Here is a tiny trained network, its code and every weight. The questions are about switching its units off for an input and a class, where a switched-off unit gives its printed mean instead of its output.

import numpy as np


def w(rows, s, z=0):
    codes = np.array(rows[::2]) - 128.0
    scale = np.full(codes.shape[1], s)
    scale[-1] = z or s
    return codes * scale


def f(y):
    return np.maximum(y, 0)


def log_softmax(a):
    a = a - a.max(-1, keepdims=True)
    return a - np.log(np.exp(a).sum(-1, keepdims=True))


def net(x, mask):
    res = np.array(x, float).reshape(1, 8) / 4 @ E
    y = f(res @ A[0][:, :-1].T + A[0][:, -1])
    res = res + np.where(mask, y, B[0][:, -1]) @ B[0][:, :-1]
    return log_softmax(res[-1] @ U[:, :-1].T + U[:, -1])


A, B = {}, {}
E = w([
[174,215,163,146,34,190,92,144],'x0',
[140,69,180,238,105,109,147,131],'x1',
[254,159,100,140,140,120,32,141],'x2',
[96,129,138,110,124,224,198,162],'x3',
[124,91,138,154,183,140,91,45],'x4',
[87,52,68,62,120,103,86,189],'x5',
[108,185,222,124,82,101,88,138],'x6',
[149,63,80,164,113,91,116,184],'x7',
],0.0078)
A[0] = w([
[234,115,142,218,189,84,88,103,186],'neuron 1',
[236,103,147,247,174,79,64,93,197],'neuron 2',
[165,129,145,209,37,142,186,193,151],'neuron 3',
[135,153,89,51,113,138,108,165,85],'neuron 4',
[85,108,202,251,159,110,170,24,132],'neuron 5',
[170,189,173,152,102,177,101,73,54],'neuron 6',
[68,145,215,137,71,51,119,145,144],'neuron 7',
[3,62,158,123,187,182,246,134,157],'neuron 8',
[50,13,33,139,176,58,159,175,197],'neuron 9',
[67,91,125,147,204,152,193,111,218],'neuron 10',
[93,149,99,62,130,119,127,123,143],'neuron 11',
[163,131,147,187,72,144,171,182,152],'neuron 12',
[161,134,151,209,44,149,183,191,162],'neuron 13',
[115,94,188,154,27,121,61,187,252],'neuron 14',
],0.0077,0.0034)
B[0] = w([
[227,91,129,125,190,85,120,108,220],'neuron 1',
[229,89,110,186,201,91,123,52,237],'neuron 2',
[120,255,137,141,62,178,209,76,188],'neuron 3',
[87,114,91,199,86,171,156,95,170],'neuron 4',
[69,72,60,249,145,155,243,50,210],'neuron 5',
[128,42,100,132,172,81,141,140,187],'neuron 6',
[43,191,208,50,46,123,152,223,183],'neuron 7',
[43,169,250,143,186,58,248,175,231],'neuron 8',
[85,40,127,140,189,10,149,207,245],'neuron 9',
[64,160,200,123,106,103,195,208,202],'neuron 10',
[114,126,110,182,108,158,171,95,170],'neuron 11',
[146,230,124,148,93,174,210,84,174],'neuron 12',
[120,241,124,189,70,216,221,90,189],'neuron 13',
[38,158,102,69,54,134,81,161,203],'neuron 14',
],0.0081,0.011)
U = w([
[134,207,37,201,57,254,161,8,253],'0',
[63,82,90,112,32,198,23,157,25],'1',
[244,129,140,110,184,111,59,100,17],'2',
[89,33,34,58,121,74,61,210,137],'3',
[103,34,124,190,204,69,170,114,91],'4',
[30,238,252,75,75,149,167,189,247],'5',
],0.0075,0.0017)

Each question gives the input, the list of numbers given to net, and the class t.
The units are the neurons (one row each of A and B). Each row of codes is followed by its name. A weight is (code - 128) times the scale printed after its matrix; where a second scale follows, it is the last column's (A, B and U).
mask holds one flag per neuron, in row order. A switched-off neuron (its flag False) gives its mean, the last column of its row in B, instead of its output. The means were averaged over made-up inputs and are rounded, as every weight is.
A unit's drop is (log p(t) with every unit on - log p(t) with that unit switched off) / (log p(t) with every unit on - log p(t) with every unit switched off).
The circuit of an input: a set's keep is (log p(t) with only the set's units on - log p(t) with every unit switched off) / (log p(t) with every unit on - log p(t) with every unit switched off). Starting from the 12 units with the biggest drops (on a tie, the unit counted first), units are removed one at a time, each time the one whose removal leaves the highest keep (on an exact tie, the one counted first), for as long as the keep stays at least 0.8.
circuit, biggest first: the units of the circuit, biggest drop first
k most important neurons: the k neurons with the biggest drops, biggest first
drop of u: that unit's drop, to one decimal
input [2,-1,3,3,6,-8,2,-5], class 4: circuit, biggest first : (neuron 6)
input [-7,-4,1,-3,-2,6,1,5], class 3: circuit, biggest first : (neuron 5; neuron 8)
input [1,-5,-6,-2,-8,8,-3,4], class 3: circuit, biggest first : (neuron 9; neuron 5)
input [-2,5,3,5,7,7,8,7], class 3: circuit, biggest first : (neuron 14; neuron 8)
input [2,3,2,-4,3,-1,-5,-1], class 2: 2 most important neurons : (neuron 9; neuron 8)
input [-2,1,-8,5,5,-7,-6,-3], class 5: 3 most important neurons : (neuron 10; neuron 8; neuron 2)
input [0,4,6,-8,8,-1,-4,7], class 2: circuit, biggest first : (neuron 1; neuron 8)
input [-8,-3,1,1,-3,5,4,7], class 3: 2 most important neurons : (neuron 5; neuron 2)
input [-8,8,-7,5,-1,4,-1,4], class 5: 4 most important neurons : (neuron 8; neuron 10; neuron 2; neuron 1)
input [3,6,-1,-3,-7,0,0,3], class 0: 2 most important neurons : (neuron 8; neuron 13)
input [-4,-1,-2,3,1,-5,-5,-7], class 5: 2 most important neurons : (neuron 10; neuron 2)
input [-4,2,7,8,1,-5,3,-1], class 0: 2 most important neurons : (neuron 9; neuron 8)
input [2,4,1,-1,7,-6,6,-4], class 0: 3 most important neurons : (neuron 9; neuron 8; neuron 5)
input [-1,7,-2,-2,-6,0,2,2], class 5: circuit, biggest first : (neuron 7)
input [0,-4,-4,-7,-6,8,3,1], class 3: 2 most important neurons : (neuron 8; neuron 9)
input [-7,2,-8,0,0,8,0,-8], class 5: 3 most important neurons : (neuron 8; neuron 10; neuron 2)
input [4,-2,-5,-1,2,-8,-7,-8], class 4: 2 most important neurons : (neuron 5; neuron 6)
input [0,0,-1,6,0,-7,3,4], class 0: 2 most important neurons : (neuron 9; neuron 5)
input [-1,3,-8,-2,5,4,1,-1], class 5: 4 most important neurons : (neuron 2; neuron 8; neuron 10; neuron 7)
input [8,-8,5,3,-1,-4,4,-7], class 0: circuit, biggest first : (neuron 8)
input [-7,-8,1,5,0,-6,-8,0], class 5: 4 most important neurons : (neuron 10; neuron 2; neuron 8; neuron 5)
input [3,6,-1,-1,-1,5,1,0], class 5: drop of neuron 5 : 0.1
input [-3,1,8,-7,0,-7,-2,-8], class 2: drop of neuron 9 : 0.2
input [-7,0,4,-4,-5,0,6,6], class 3: drop of neuron 8 : 0.2
input [5,0,0,-8,8,-2,-5,8], class 2: drop of neuron 2 : 0.1
